In the rows, zero is written as 128.
Each name stands for a flat space through zero: a line, a plane or more. A row that begins with a name and a colon came from that space; any other row is followed by the name of the space it lies nearest, among the names in its block.
dc-jz: [152 108 128  95 116 108 219  80 127 118 126 135 112  99 160 104 150 103
 124  91 155 122 165 106 131 124 126 122  96]
sb-tr: [134 112 149 141 122 139 101 137 136 101 125 116 122 135 147 164  90 122
 178 105 117 131 131 149 125 135 113  73 117]
rm-lb: [108 141 148 144 124 137 105 130 131 118 125 113 137 134 121 142 129 144
 129 131  98 129 136 138 125 145 126 126 136]
sb-tr: [148 104 151 177 117 116  87 137 143  99 115 130 109 147 153 160  84 129
 120 116 156 144 130 163 104 129  91 100 124]
rm-lb: [134 124  95 162 129 118 137 127 145 138 133 112 123 129 108 154  85 156
 143 133 124 131  99 129 125 119 113 108 129]
dc-jz: [124 149 144 125 143 135 106 150 115 163 129 152 166 147 100  81 195 114
  75 179 129 134 114 119 123 148 169 195 159]
dc-jz: [ 99 156 124 133 146 126 125 119 115 140 138 127  91 148 107 134 126 110
 145 138 117 128 118 110 132 110 112 125 158]
dc-jz: [111 133 103 119 125 119 172  98 122 122 133 123  81 124 126 153  63 117
 171 108 150 128 116 126 135  93 103  78 128]
mr-jd: [146 107 178 152 113 152 119 134 156 100 110 126 163 164 134 168 111 146
 172 165 152 163 127 169 114 151 127  66 153]
sb-tr: [131 129 142 123 113 112 167 108 134 119 121 104 120 108 138 122 138 148
 120  99  98 120 169 115 121 145 129 128 105]
mr-jd: [139 122 140 166 139 131  88 149 137 129 138 110 128 139 124 150 119 118
 164 112  81 124 116 127 122 150 122 103 122]
mr-jd: [144 106 172 108 103 141 153 117 128 102 117 128 171 107 160 117 144 112
 131 100 124 127 159 149 125 169 159 111  94]
fc-rp: [148 126 182  99 142 136 171 111 128 126 124 147 111 168 138 115 186  81
 179 158 155 151 158 104 126 130 131  94 167]
fc-rp: [134 135 162 186 134  95 185  80 128 135 140 110 100 138 122 127 137  77
 134  90  90 128 138 105 107 164 115 110 122]
sb-tr: [ 88 161 162 116 106 121 138 128 113 120 108 101  93 135 113 144  62 150
 149 118 104 132 150 143 111 130 138  88 138]
sb-tr: [ 68 154 169 193 113 123 124  71 130  81 130  87 105 127 135 173 110 132
 117  82  70 123 163 147 120 159  79 113 126]
dc-jz: [169 103 114 134 115 108 132 147 133 143 119 141 154 108 136  98 126 138
  72 123 153 126 120 137 112 139 152 162  97]
fc-rp: [107 139 116 183 124 105 165  82 130 128 137 115 112 124 114 143  97 121
 102 108 122 128 113 132 119 134 102 130 126]
dc-jz: [136 140  93 123 142 103  95 171 122 158 127 122  68 138 109 128  85 150
 137 132 123 122 115 105 119  88 116 128 137]
gn-ng: [107 125 102  78 146 164 122 123 100 122 152 155 125 121 139 136 106  59
 199 110 150 115  91 131 165  98 133  89 124]
mr-jd: [136 119 112 155 143 129 105 132 138 126 141 122 114 137 129 152 119 120
 158 120 115 126 111 121 133 120 101 109 129]
rm-lb: [138 121 103  85 126 118 171 115 117 135 130 140 113 103 141 103 133 115
 122 110 152 117 138 109 138 107 135 138 108]
sb-tr: [135 140 118  83 124 112 168 138 118 152 125 108 112 102 119  99 134 145
 140 107  87 109 154  91 128 130 161 133 105]
rm-lb: [121 124 106 143 148 172 111 129 146 133 153 122 193 131 106 152 164 133
 178 156  92 126  87 127 158 147 138 118 141]
sb-tr: [ 80 169 187  57 127 142  82 152  87 108 114 120  77 134 146 112 147 112
 150 106  84 113 196 116 131 123 140 126 138]
dc-jz: [ 58 176 157  72 100 131 115 131 106  96 105  81  76 108 131 146  84 186
 147  93  65 110 198 130 129 118 126 106 122]
dc-jz: [174 103  93 139 141 106 109 160 141 144 132 130  93 131 134 134 104 134
 145 119 139 125 113 110 121 101 108 116 116]
fc-rp: [103 150 118 128 118 115 173 102 119 141 130 113 133 106 108 113 121 137
 101 115 104 117 129 120 127 140 146 148 117]
fc-rp: [202  68 135 131  98 134 154 142 180 110 104 121 208 108 156 130 158 198
 114 147 150 145 151 150 118 163 149 122  94]
dc-jz: [ 73 178 116 130 124 128 131 125 123 148 121 110 125 139  77 131 113 184
 101 173 110 133 119 128 127 117 136 155 169]
rm-lb: [160 111 120 159 161 128  99 142 135 141 150 138 117 149 130 134 154  83
 163 126 118 127 103 106 131 127 109 119 135]
mr-jd: [105 137 155  96 114 132 181  80 109 113 127 136 153  99 148  90 184  98
  83 103 125 116 167 125 137 154 150 166 108]
sb-tr: [154 112  97 162 157 128  67 163 130 152 143 162 130 154 120 126 130  98
 113 156 166 135  71 132 127 108 114 151 146]
fc-rp: [137 115 112 104 134 148 124 131 136 122 132 139 151 122 138 128 160 136
 139 143 142 127 127 124 147 118 127 135 129]
rm-lb: [ 92 123 156 147 101 175 122  94 133  92 132 121 252  91 138 130 176 137
  79 119  93 120 128 180 146 202 164 166  99]
sb-tr: [136 138 143 120 152 119 112 139 118 142 142 117 107 125 133 100 197 100
 134 101  63 106 161  79 131 146 132 157 118]
gn-ng: [158 111 210 104 137 137  90 144 121  98 118 148 109 156 180 110 204  74
 145 118 132 137 192 119 118 147 121 121 135]
gn-ng: [ 95 155  91 152 102  93 163 112 114 153 120 115 128  97  93 112  58 164
  44 116 130 118 102 145 111 128 148 170 109]
rm-lb: [128 126 124 160 131 138 114 131 140 134 134 123 169 131 111 135 140 141
 118 145 112 131 105 138 129 150 137 141 133]
gn-ng: [117 146 118 164 129 109 146 123 117 160 136 122 130 128  92 119  91 111
 110 123 110 125  89 129 114 144 150 135 127]
gn-ng: [ 95 153  70 143 127 112 138 116 127 148 135 113 120 107  95 130 100 173
  85 131 115 115 105 121 135 107 119 167 127]
fc-rp: [ 68 146  83 147 158 167 128  65 133 109 167 132 149 125 119 159 189 113
 139 141 115 117 104 115 180 111  76 154 156]
mr-jd: [143 108 150 180 145 143 134  96 157 105 142 126 135 161 136 170 158 103
 181 140 129 147 121 128 132 142  86  83 153]
rm-lb: [ 74 156 115  60 100 140 123 136 111 105 110  99 103  95 131 144  70 189
 147 106 103 110 163 139 143 100 135 109 113]
fc-rp: [118 126 173 168 134 143 151  78 135 106 131 154 140 173 132 146 155  77
 134 163 180 161 117 151 125 140 102 106 175]
fc-rp: [117 121 155 170 129 153  86 123 129 111 137 137 185 134 133 136 152 100
 108 129 116 131 108 161 130 169 134 143 127]
mr-jd: [137 137  84 145 167 116 156 116 122 175 163 133 120 127  97 105 168  84
 139 126  98 111  89  76 143 125 132 155 132]
gn-ng: [ 70 160 180 143 168 165  92  85 105 100 154 154 103 181 136 144 203  34
 163 145 127 138 134 120 151 126  81 124 192]
sb-tr: [175  92 106 156 128 112 119 140 148 130 126 142 134 126 145 128 121 133
 103 127 166 134 112 136 118 121 112 137 111]
mr-jd: [156 104 153 137 127 125 174  90 150 105 124 136 124 143 155 136 167 115
 142 135 163 147 157 121 126 131 100 106 138]
rm-lb: [ 93 150 164 169 118 128  93 126 134 104 120  92 112 142 120 166 100 159
 136 117  76 131 149 145 114 149 106 107 139]
rm-lb: [110 131 107 115 124 142 118 131 127 121 133 114 143 106 127 140 115 149
 141 114 102 114 124 132 144 127 132 126 112]
dc-jz: [160 119 104  95 132 123 150 151 134 157 122 143 137 129 117 102 144 148
 124 163 159 134 119 110 128 110 153 142 135]
gn-ng: [137 130 122 155 130  98  84 160 126 134 121 118  65 142 127 144  67 137
 128 109 124 127 125 128 105 105 100 112 127]
gn-ng: [133 124 145 129 158 158 117 119 133 127 149 141 158 148 131 123 218  88
 160 150 111 130 128 106 149 145 126 136 151]
sb-tr: [120 135 116 148 145 142 142 111 132 145 145 138 160 140 103 126 160 111
 131 158 128 134  94 121 140 137 134 141 151]
rm-lb: [138 104 119 181 128 146 136 104 151 119 143 129 188 126 125 154 130 118
 135 132 130 136  88 153 135 158 124 115 121]
fc-rp: [ 66 149  66 140 155 153 116  79 127 109 155 146  99 142 118 172 127 123
 139 156 172 131  91 128 170  63  53 136 175]
fc-rp: [160 114 123  88 111 116 141 158 133 136 104 134 117 125 135 115  98 163
 126 144 168 138 141 132 115 106 146 116 122]
mr-jd: [112 132 167 128 107 135 139 105 131 101 112 128 148 129 142 128 147 141
  96 135 140 139 160 151 122 148 128 137 133]
mr-jd: [120 151 125 132 129 110 102 159 125 149 115 121  98 145 103 123 105 164
 105 154 126 134 128 123 111 112 129 145 151]
gn-ng: [201  83 132 107 106 126 155 159 178 122 102 102 169 113 145 132 156 219
 149 147 119 139 171 119 118 147 148 107 103]
gn-ng: [ 91 137 104 118 143 156 118 101 113 121 149 153 151 121 129 125 161  94
 115 136 146 120 103 133 160 115 118 158 139]
mr-jd: [115 149 147 132 121 124  99 159 121 142 115 117 131 137 106 121 109 152
 111 143 104 130 128 138 111 141 153 138 138]
gn-ng: [171 112 155 198 126 110 132 140 148 154 126 126 176 145 107 115 142 124
  93 146 116 144 102 138  96 183 157 142 126]
dc-jz: [142 115 115 181 134 117 119 119 141 131 138 129 136 132 126 138 127 121
 106 124 130 130 105 133 121 137 108 140 124]
[158 100 143 169 138 141  82 142 153 111 129 140 148 157 143 152 151 125
 137 152 149 147 118 145 124 136 101 117 144] : gn-ng
[ 96 135 129 165 115 143 149  93 139 110 130 115 150 135 111 171  78 139
 148 137 134 142  99 163 131 137 115  88 142] : sb-tr
[ 79 173 141 156 117 101 134 116 117 132 117  96  72 141  97 146  67 157
 116 122  97 130 139 129 106 122 111 117 149] : fc-rp
[120 120  74 125 136 134 111 125 125 128 141 145 127 114 132 136 111 126
 116 126 159 119  95 134 148  94 107 144 122] : fc-rp
[168 111 126 136 151 117  69 178 118 150 136 150 111 142 138 107 137  84
 126 120 133 122 109 116 118 124 133 143 120] : dc-jz
[105 141 143 121 116 146 155 107 133 123 124 117 178 117 116 121 164 154
 110 146 106 129 141 134 136 157 153 147 133] : fc-rp
[ 91 160 179  93 116 128 126 126 114 105 105 114  72 151 133 139 111 142
 153 133 123 138 182 129 118 113 116  96 158] : rm-lb
[139 125 120  86 111 106 148 134 118 128 112 134 105 103 147  98 123 145
  87 110 151 119 161 121 121 110 137 154 104] : mr-jd
[136 110 136 147 117 145 126 114 162  98 116 125 160 139 140 158 149 176
 123 162 154 149 141 150 131 131 102 121 145] : gn-ng
[163  73 147  91  96 147 115 127 146  64 102 151 151 110 203 142 131 146
 118 115 204 141 172 172 133 116 105 109  97] : sb-tr
[139 118 127 144 125 128 117 131 141 123 124 129 143 130 132 133 137 146
 110 139 138 134 128 137 124 132 120 138 129] : gn-ng
[113 127 126 102 124 144 129 115 128 107 126 134 130 123 144 135 142 136
 132 132 145 128 144 133 143 114 115 128 132] : gn-ng
[ 82 181 137  69 163 157  89 164  84 168 142 145 115 156  87  96 163  86
 165 168  99 120 109  98 147 113 170 146 178] : sb-tr
[157 122 138 112 156 134 121 153 125 149 144 125 114 142 125 120 160  88
 200 120  87 120 126  89 134 136 143  99 130] : gn-ng
[144 130 198  57 133 168 106 169 124 123 111 139 161 155 139 103 208 122
 176 172 117 141 174 119 132 151 177 115 156] : fc-rp
[ 89 158 137 136 106 125 128 122 129 126 113 104 151 115 106 123 131 191
  69 142  97 126 149 141 120 148 142 170 133] : dc-jz
[156 109 109  98 110 122 154 141 144 128 112 120 139 107 136 123 117 179
 125 132 142 129 144 127 126 119 141 124 107] : dc-jz
[131 137 160 151  91 105 113 161 139 128  96  85 138 118 114 133  75 203
  95 118  80 130 155 153  90 166 157 125 106] : fc-rp
[147 118 175 104 129 125  86 147 131  96 111 132  89 144 173 124 177 131
 125 120 132 132 198 117 119 121  98 133 133] : gn-ng
[130 146 100  69 143 115 130 161 111 155 125 129  54 138 115 121  95 134
 179 136 136 123 132  90 132  71 127 103 145] : dc-jz
[152 125 127 183 152 110 122 125 155 138 134 121  91 170 114 152 146 137
 147 157 129 146 123 103 116 116  81 115 165] : mr-jd
[148 119 132  99 152 138  61 175 108 139 138 154 123 131 148  97 174  82
 128 119 121 113 130 111 136 124 140 159 120] : rm-lb
[ 79 138  88 156 149 160  69 111 128 107 153 135 139 131 125 166 136 125
 127 136 127 120  93 143 161 105  80 148 147] : fc-rp
[135 118 127  97 113 138 149 129 131 120 118 129 146 115 137 128 117 145
 140 130 144 131 135 139 132 126 145 112 117] : dc-jz
[125 148 135 132 139 115 115 147 116 154 126 135 107 149 106 109 130 120
 112 149 128 132 120 116 115 123 139 147 151] : sb-tr

Rows lie near named flat spaces through zero. A row that begins with a name and a colon came from that space; any other row is followed by the name of its block's space that it lies nearest.
qnjp: [123 126 130 114 129 124 124 139 135 141 131 128 125 134 131 120 122 122
 126 115 128 123 134 128 134 143 135 133 137]
qzzt: [119 146 149  81 119 143 104 147 139 141 124 118 109 140 161 120 122  99
 114 115 110 124 146 102 111 131 120 153 139]
drmj: [111 113 141 109 124 147 114 139 137 132 141 143 134 133 120 149 121 119
 132 155 127 126 122 155 114 142 150 134 109]
qnjp: [124 128 127  99 139 155 102 149 123 122 107 145 128 140 122 146 117 126
 129 145 130 133 105 142  97 153 146 144 122]
drmj: [113 110 138 112 128 144 116 138 137 132 142 136 140 127 119 146 122 125
 131 161 129 122 115 159 110 142 151 136 110]
hnmb: [ 92 122 162 135  87 163 126 150 149 162 163 177 116 146  93 151 111  72
 146  91 130 155 177 121 179 153 159 130  89]
qnjp: [135  99 107 192 128  83 153  95 118 132 165 157 121 119  88 130 139 162
 154 119 154 138 138 163 179 116 126  84 116]
qnjp: [136 139 130 163 117 125 151  95 119 104 125 108 136 115 143 135 147 135
 128 142 115 129 134 106 130  82 103 108 118]
hnmb: [110 129 148  52 124 167  94 139 131 105 102 133 121 168 165 174 129 112
 118 179 102 118 115 144  71 135 148 134 124]
qnjp: [141 116 112 183 128 117 147  84 104  92 130 147 131 122 109 159 149 163
 147 160 137 142 115 150 133  90 117  86 103]
hnmb: [154 136  98 150 155  99 118 113 100 115 108 134 109 124 131 118 135 172
 135 120 140 136 109 127 120 119 101 117 141]
zpjc: [124 121 120 148 139 139 145 155 139 148 127 112 169 100  97 107 109 124
 126 119 141 122 110 129 138 161 153 151 125]
zpjc: [152 125 115  89 140 110 150 132 140 114 114  85 149 123 138  91 135 130
  97 139 132 100 105 140 104 128 126 140 180]
qzzt: [102 144 196  35 102 154  25 128 139 141 179 144  48 139 209 152 135  94
 120 180  87 132 162 126  45  78  77 170  99]
drmj: [152 138  95 149 147 102 153 123 114 118  94 117 133 133 122 106 131 151
 125  93 139 127 118 112 149 137 122 113 161]
drmj: [130 137 113 126 141 130 128 148 123 137 100 133 129 140 121 120 116 129
 129  95 134 132 123 113 141 160 140 134 141]
qnjp: [125 147 134 149 117 134 147 100 118 103 107 103 135 133 164 149 145 131
 127 139 101 124 138  92 128  91 112 105 119]
hnmb: [136 130 125 135 130 116 146 117 131 122 127  98 142 114 140 112 136 134
 118 134 123 115 124 120 125 111 117 127 141]
zpjc: [ 77 118 158  62 130 142 109 146 153 147 127  82 150 149 201 156 123 117
 117 175  80  78 131 131  97 149 163 135 124]
zpjc: [147 118 110 110 145 114 128 129 124 116 119 128 130 130 117 117 130 145
 121 140 143 121 103 156 110 136 130 129 152]
qzzt: [107 118 177  79  99 149  83 124 147 134 183 146  95 130 151 151 134  97
 126 177 111 129 150 153  88  96 115 146  98]
drmj: [137 111 147 132 113 139 137 116 144 116 172 115 150  87 106 118 136 116
 117 181 137 124 115 160  99  91 118 146 111]
hnmb: [124 141 137 132 111 138 116 123 119 127 125 162  95 152 128 148 129 113
 140 102 125 152 155 109 146 122 120 116 115]
qzzt: [132 113 119 133 128 137 161 132 136 115 121 120 166 123  98 129 127 124
 122 144 139 120 109 150 132 140 156 123 133]
hnmb: [136 139 130 131 121 123 140 114 127 117 122 112 126 128 144 122 138 124
 120 124 119 126 137 109 129 105 111 122 137]
zpjc: [138 114 104 160 148 129 130 145 120 137 127 151 146 108  73 118 112 146
 140 120 160 141  99 153 137 160 146 139 120]
zpjc: [ 91 128 152 127 112 150  73 111 107 126 137 195  72 173 153 209 132 132
 166 148 106 156 157 133 126 117 129  96  68]
drmj: [151  91  79 134 161 110 167 130 120 100  97 132 174 135  74 131 127 168
 128 154 164 113  69 194 128 168 175 104 156]
hnmb: [119 118 116 136 147 114 114 115 113 123 121 130 125 136 147 153 133 165
 142 154 121 119 114 145 118 129 132 107 117]
qzzt: [137 140  75 216 155  68 138 117  88 157 101 173  87 151 107 119 121 182
 170  19 152 158 155  92 226 163 118  77 137]
qnjp: [144 140 136  92 114 115 151  98 134  91 114  82 129 141 179 123 156 121
 100 153 102 104 135 113 104  80 103 112 163]
zpjc: [154 138 124  99 120 152 146 136 132  97 100 126 140 136 106 117 130 102
 106 129 139 135 111 128 107 127 131 142 154]
qnjp: [115 141 134 109 115 113 152 102 129 111 102  93 125 167 192 148 149 126
 119 125  89 104 156  95 143 106 125  88 149]
hnmb: [151 130  99 152 155 102 118 122 106 125 116 138 115 119 117 114 128 167
 137 116 146 137 107 134 126 130 110 124 138]
drmj: [125  97 142 103 102 158 135 127 141 104 149 175 134 148  77 165 131 100
 131 169 147 142 121 189 120 131 163 117 109]
qzzt: [130 138 112 123 135 127 145 149 129 137  94 127 136 148 120 116 117 120
 124  81 133 128 132 107 157 166 148 127 154]
qzzt: [133 127 122 157 124 124 165 127 136 131 128 106 158 110 112 109 128 123
 123 114 133 122 129 116 153 128 134 126 135]
zpjc: [139 112 104 142 152 135 137 155 128 135 118 134 163 106  75 110 109 140
 129 127 159 130  88 156 126 170 157 149 132]
drmj: [146 123 120  99 100 176 151 159 132 103  97 214 119 185  33 150 113  70
 129  82 171 176 132 154 161 179 179 122 140]
qzzt: [118 141 162 114 106 136 116 127 146 144 161 104 118 108 159 110 131  98
 116 131 108 123 156 101 117  97 101 152 121]
[154 116  72 179 165 113 173 121 103  98  75 123 174 124  84 130 128 178
 136 128 155 126  75 148 143 155 155  99 144] : qzzt
[ 93 102 123 135 157 121 127 161 146 176 142  90 179  99 133 116 104 148
 133 143 124  90 106 146 132 182 171 149 118] : zpjc
[119 144 146 136 110 134 154 131 147 142 135  85 149 110 149 104 128  99
 113 108 109 115 152  84 146 115 121 140 133] : zpjc
[114 100 121 120 136 112 128 109 124 115 132 134 133 149 140 166 139 158
 139 173 122 110 116 172 121 129 150  92 120] : drmj
[145 136 124  92 136 143 112 146 127 117 110 134 122 132 119 116 122 119
 115 130 138 134 108 134  96 139 126 153 146] : hnmb
[136 118 116 146 139 121 130 146 132 148 142 139 137 106  87 102 113 132
 132 108 154 135 117 143 142 153 136 146 130] : hnmb
[119 121 131 110 123 131 117 136 130 134 130 155 112 152 120 142 123 120
 135 119 132 134 137 141 138 147 143 122 127] : qzzt
[153 130 128 150 126 136 133 112 122 104 139 123 137  93 107 117 137 132
 122 157 140 139 107 136 100  91 102 141 118] : qnjp
[115 137 160 123 104 128 115 124 144 151 168 119 108 114 151 115 130 101
 124 119 113 129 165 105 133 101 103 143 116] : qzzt
[136 117 126  95 133 120 120 140 137 132 137 133 122 132 118 113 124 124
 119 131 140 122 120 154 116 142 134 140 148] : qnjp
[115 137 129  88 137 143  74 116  98  99  89 169  80 186 173 197 137 151
 145 160 105 139 122 136  88 125 126 101 110] : hnmb
[138 143 125  95 142 145 121 140 126 111  93  96 144 125 152 120 127 128
 108 147 116 115 101 115  84 129 124 151 147] : qzzt
[138 158 120 154 141 103 128 122 118 143 116  89 119 107 167  91 130 144
 122  90 114 122 140  71 138 111  88 137 145] : drmj
[112 150 140 118 128 161 114 145 126 131 100 117 135 134 152 142 118 113
 126 124 107 130 129  91 114 138 133 145 115] : qnjp
[153 137 116 136 132 143 146 151 133 128 116 125 148 105  83  90 115 110
 115 100 153 141 111 119 130 145 130 159 145] : drmj
[102 142 169  86  83 181 108 145 141 130 131 175  97 173 127 168 121  62
 131 109 113 156 172 109 137 135 145 133 104] : hnmb
[134 141 105 127 154 111  91 128  98 128  95 158  86 156 145 141 125 163
 145 103 130 142 123 119 126 145 115 115 134] : qzzt
[137 110 114 133 136 122 125 117 117 111 129 154 124 135 105 147 133 149
 138 151 144 135 109 166 120 129 136 111 122] : qnjp
[135 132 110 191 134  85 151  90 110 127 134 113 123 114 143 121 145 166
 142 112 124 126 141 108 164  96  99  92 126] : hnmb
[122 109 106 217 140  89 141 121 118 168 164 156 128 101  82 115 118 163
 164  86 156 143 141 137 197 146 132 107 102] : hnmb
[116 109 160 120  91 127 125  85 135 105 175 147 105 140 144 170 155 117
 135 183 113 130 155 160 119  70 114  95  99] : drmj
[156 135 139 140 105 144 150 124 139 114 150 127 136  95  88  96 132  95
 111 124 148 147 130 124 123  96 106 152 131] : drmj
[151 166 119 153 117 122 104 105  90 110 103 189  52 165 129 144 139 131
 148  66 133 181 163  83 154 102  81 102 125] : hnmb
[138 124 114 128 147 109 135 116 123 115 118  95 145 115 149 119 137 157
 120 155 123 106 104 136 105 117 120 124 143] : hnmb
[104 108 110 140 138 114 126 121 112 130 112 169 116 176 125 179 127 157
 158 122 128 130 133 153 164 162 166  77 114] : qnjp
